Here is a tiny trained network, its code and every weight. The questions are about switching its units off for an input and a target symbol, where a switched-off unit gives its printed mean instead of its output.

import numpy as np


def w(rows, s, z=0):
    codes = np.array(rows[::2]) - 128.0
    scale = np.full(codes.shape[1], s)
    scale[-1] = z or s
    return codes * scale


def norm(h):
    return h / np.sqrt((h * h).mean(-1, keepdims=True) + 1e-5)


def f(y):
    return y / 2 * (1 + np.tanh(0.7978845608 * (y + 0.044715 * y**3)))


def softmax(a):
    e = np.exp(a - a.max(-1, keepdims=True))
    return e / e.sum(-1, keepdims=True)


def log_softmax(a):
    a = a - a.max(-1, keepdims=True)
    return a - np.log(np.exp(a).sum(-1, keepdims=True))


def net(x, mask):
    ids = ['ΘΛΨΩβγεζηξτ'.index(c) for c in x.split()]
    T = len(ids)
    res = E[ids] + P[:T]
    r = norm(res)
    for j in range(2):
        rows = slice(3 * j, 3 * j + 3)
        q, k, v = (r @ M[0][rows].T for M in (Q, K, V))
        z = softmax(np.where(np.tri(T) > 0, q @ k.T / 3**0.5, -1e9)) @ v
        o = O[0][rows]
        res = res + np.where(mask[j], z, o[:, -1]) @ o[:, :-1]
    y = f(norm(res) @ A[0][:, :-1].T + A[0][:, -1])
    res = res + np.where(mask[2:14], y, B[0][:, -1]) @ B[0][:, :-1]
    return log_softmax(norm(res)[-1] @ U[:, :-1].T + U[:, -1])


Q, K, V, O, A, B = {}, {}, {}, {}, {}, {}
E = w([
[104,125,135,71,185],'Θ',
[92,153,127,184,76],'Λ',
[140,58,145,125,124],'Ψ',
[209,106,95,73,86],'Ω',
[182,174,166,86,96],'β',
[165,167,35,125,159],'γ',
[141,43,128,227,159],'ε',
[107,101,253,143,80],'ζ',
[143,142,164,214,248],'η',
[144,107,111,121,158],'ξ',
[80,129,106,120,184],'τ',
],0.018)
P = w([
[39,185,168,162,2],'0',
[146,138,167,105,100],'1',
[153,129,148,89,125],'2',
[150,121,111,56,140],'3',
[137,110,98,37,160],'4',
[142,115,94,27,118],'5',
],0.0041)
Q[0] = w([
[94,117,197,238,124],'H1',
[53,190,130,128,93],'H1',
[97,179,179,198,40],'H1',
[100,103,165,124,168],'H2',
[161,122,170,116,194],'H2',
[67,223,246,163,10],'H2',
],0.012)
K[0] = w([
[94,237,213,117,43],'H1',
[9,217,125,131,39],'H1',
[141,165,205,199,76],'H1',
[139,102,74,104,97],'H2',
[223,70,156,92,219],'H2',
[152,232,241,128,59],'H2',
],0.012)
V[0] = w([
[51,44,87,116,162],'H1',
[254,122,136,73,195],'H1',
[121,60,174,64,68],'H1',
[104,48,60,127,95],'H2',
[166,146,217,99,112],'H2',
[186,117,177,88,219],'H2',
],0.0082)
O[0] = w([
[84,93,103,188,94,174],'H1',
[65,109,39,63,154,253],'H1',
[167,89,148,85,113,160],'H1',
[121,42,94,147,121,179],'H2',
[119,133,133,84,117,102],'H2',
[2,132,144,109,145,191],'H2',
],0.01,0.0076)
A[0] = w([
[131,220,118,77,161,14],'N1',
[58,108,99,167,174,194],'N2',
[177,32,127,183,91,165],'N3',
[86,122,36,26,97,247],'N4',
[112,82,170,160,16,253],'N5',
[133,243,187,48,68,3],'N6',
[172,88,131,90,55,121],'N7',
[69,122,68,92,140,114],'N8',
[47,77,2,146,141,129],'N9',
[191,84,78,65,190,98],'N10',
[128,77,61,77,223,182],'N11',
[196,71,123,33,203,190],'N12',
],0.0093,0.0019)
B[0] = w([
[70,178,57,180,199,131],'N1',
[155,158,139,78,80,173],'N2',
[127,104,74,51,177,152],'N3',
[75,123,77,149,63,247],'N4',
[83,53,149,84,159,146],'N5',
[160,39,64,139,254,136],'N6',
[138,88,173,193,174,152],'N7',
[115,130,164,113,36,191],'N8',
[133,80,142,191,159,233],'N9',
[156,194,122,130,94,173],'N10',
[154,148,121,124,65,214],'N11',
[138,167,187,155,121,179],'N12',
],0.0078,0.014)
U = w([
[68,127,178,254,76,37],'Θ',
[112,124,108,122,118,3],'Λ',
[207,156,112,40,42,171],'Ψ',
[36,159,186,85,66,144],'Ω',
[147,168,71,55,201,167],'β',
[124,79,142,83,114,37],'γ',
[106,215,161,162,139,223],'ε',
[133,113,205,75,116,161],'ζ',
[180,156,166,193,85,125],'η',
[197,40,68,163,195,138],'ξ',
[140,208,46,218,115,93],'τ',
],0.0091,0.0029)

Each question gives the input, a string of symbols that net reads in full, and the target symbol t.
The units are the heads (3 rows each of Q, K, V and O) and the neurons (one row each of A and B). Each row of codes is followed by its name. A weight is (code - 128) times the scale printed after its matrix; where a second scale follows, it is the last column's (O, A, B and U).
mask holds one flag per unit, heads first, then neurons. A switched-off unit (its flag False) gives its mean, the last column of its rows in O or B, instead of its output. The means were averaged over made-up inputs and are rounded, as every weight is.
A unit's drop is (log p(t) with every unit on - log p(t) with that unit switched off) / (log p(t) with every unit on - log p(t) with every unit switched off).
The circuit of an input: a set's keep is (log p(t) with only the set's units on - log p(t) with every unit switched off) / (log p(t) with every unit on - log p(t) with every unit switched off). Starting from the 12 units with the biggest drops (on a tie, the unit counted first), units are removed one at a time, each time the one whose removal leaves the highest keep (on an exact tie, the one counted first), for as long as the keep stays at least 0.8.
circuit, biggest first: the units of the circuit, biggest drop first
unit that matters most: the unit with the biggest drop
top k neurons: the k neurons with the biggest drops, biggest first
heads that matter: for each layer, one digit per head in row order, 1 if its drop is at least 0.15 and else 0, layers parted by /
drop of u: that unit's drop, to one decimal
input ξ Ψ Θ, target ξ: heads that matter : 11
input Ω Θ β, target β: heads that matter : 01
input ξ Ω Ω Λ Ψ, target ξ: heads that matter : 01
input ξ Ω Θ, target ξ: unit that matters most : H2
input ξ γ Λ ε γ, target ξ: circuit, biggest first : (H2; H1; N4; N3)
input Θ Ω η, target ε: heads that matter : 01
input Ω τ η β, target β: top 2 neurons : (N6; N9)
input τ ζ Θ ε, target ξ: heads that matter : 00
input Ω Θ Ω τ, target Θ: top 2 neurons : (N9; N3)
input ξ Ω Ω Ω τ, target ξ: top 2 neurons : (N4; N3)
input Ω Θ Ω Ω ζ, target ζ: top 2 neurons : (N9; N4)
input ε Ω γ Θ ζ, target ζ: drop of N4 : 0.1
input η Λ Ω τ τ, target Θ: drop of N9 : 0.2
input Ω ζ ε, target ξ: drop of N3 : 0.2
input ξ τ η, target ξ: top neuron : (N4)
